After every row comes roughly how far along a hidden order it lies, from 0 to 12.
[-19   5   1  12  -4 -28  -7  -3  -4  -4  36   6  -3  -8  -4 -12 -15  -7
 -17  16 -22   6  -1  -3   0  -3   7  -9   1   1   3   4 -23  18 -11  11
   2]  0
[-13  15 -14  31  -1  -7  -4  -9  11 -18   8   0   1   5  -1 -25 -15  12
  -3   3 -26  21  -3   9  -9   5   2 -14   1  -6   3   0 -18  15 -10   4
   6]  2
[-36   9  13 -12 -14   4   8 -20 -24  10  -4   6  14   2   8 -24  -7   5
  -9   5 -12   7   9   0 -15   3  17  13  15   5 -15   0  -8  -4 -18  12
  -5]  0
[ 41   1  -8  27   5  13  -2   7  29 -26   8   3 -13   1  -8   5  16   5
  20   1 -21  11 -13  10   3   0 -14 -15 -20 -13  16  -6   1   7  11 -17
   5]  12
[ 16  -3   1  -5   8   1   2  -3  -6   7  -4   8  11   4   5  12  17   3
   6  -9  26 -13   3  -8   1   2   0  17 -18   6 -10  -2  15  -8   4  -6
  -2]  10
[-20   6   0   4  -1  26   8 -11  -1 -25 -14   9   6  12  16 -15  10  15
   5   3  -5  11   0   1 -15   7  -1  17   9   0 -10  -7   7 -10  -6   6
  -2]  7
[ -9  -5   8 -16 -12   6   7  -1 -11   6 -15  -2  20  -4   0 -15  -2  -2
   4   6 -18   1   6  13 -12   0  11  10  -4 -11 -13   1   1   1  -1  -7
   0]  1
[-17   9 -11  16   3 -12  -5  -9   9  -8  -2   8  19   8  13 -14  -5  10
   2   5  13   3   3   4 -12   7   3   4 -10  12  -2   2  -9   8 -15   6
   7]  4
[-19  -5  11 -19  -6  15   5  -6  -9  17 -16   1  19   7  10   4   6   5
   9   0  14 -18   7  -1 -11   5   9  22   7  11 -15  -4   8 -10  -8   1
  -3]  5
[ -4  -1  11  14 -12  22   3  -7   3 -27  16  -1 -20   5  -6 -17   8  12
  -2  -9 -56  26  -9   7   6 -10  -1 -14  25 -18   6  -9  -8  -8  -7   1
  -6]  5
[-17  18  19   3  -1  14  13 -19 -27   3  -6   5 -13  -4  23  -8   0   5
 -19  30 -44   2   4 -16  -4   6  10  25  28  11  -5   6  -5  -8  -4  10
  -8]  11
[-13  12   9   3 -15  15   0 -15   1  -8   1   0   6  11  -3 -24   5  15
   1 -18 -22  24  -1   8  -2 -10   9 -11   9  -9   0  -8  -6 -10 -17   0
  -3]  2
[  6   3   6  -4   0  10  10  -2 -12  -8 -16   2   6  -8  12  -1   7   1
  -1  20 -17  -6   5   0  -1   1   2  22  -2  -5  -9   4   8  -3   6  -3
   1]  9
[ -9   1   5  -3  -5  -8   3 -13 -10  29  -5   3  22   2   5  -2   2   5
  -4  -8  15  -7   5   1 -10  10  12  10  -3   8  -9  -1 -10  -6 -19   1
   0]  3
[-24   0  14 -26  -9  18   6  -3 -10   3  -8  -1  13   2   9  -6   5  -1
   2   6   5  -7   6   0  -4  -2   8  17   9   1 -12  -3  12 -11   0   3
  -5]  5
[ -1 -10   9 -17 -11  -2   4  -2 -12  35 -17  -4  25  -1  -1   2  -1   0
   6 -10  12 -11   9   6 -11   3  12   8  -5   0 -16  -2  -3  -5 -12  -6
  -1]  1
[ 22  -2  16   8 -21  16   0 -16  11   6  -8 -14   7   7 -21 -26  15  14
   2 -31 -40  30  -7  18  13 -16   5 -26   5 -25   7 -12 -14 -18 -14 -17
   0]  2
[ 14  10   2  27   7   8   0  -9   7 -32  16   4 -22   2   4 -14   7   7
  -5  15 -41  23 -11  -4   8  -2  -8  -9   9  -3  18  -2  -9   4   5  -2
   2]  12
[ 35   2   8  18   3  12   4  -4   2  -8  -3   3 -17   2  -2   5  16   7
  -4   1 -46  11  -7  -9  17  -2  -5  -1   7  -9   6  -2   0 -14   0  -5
  -4]  12
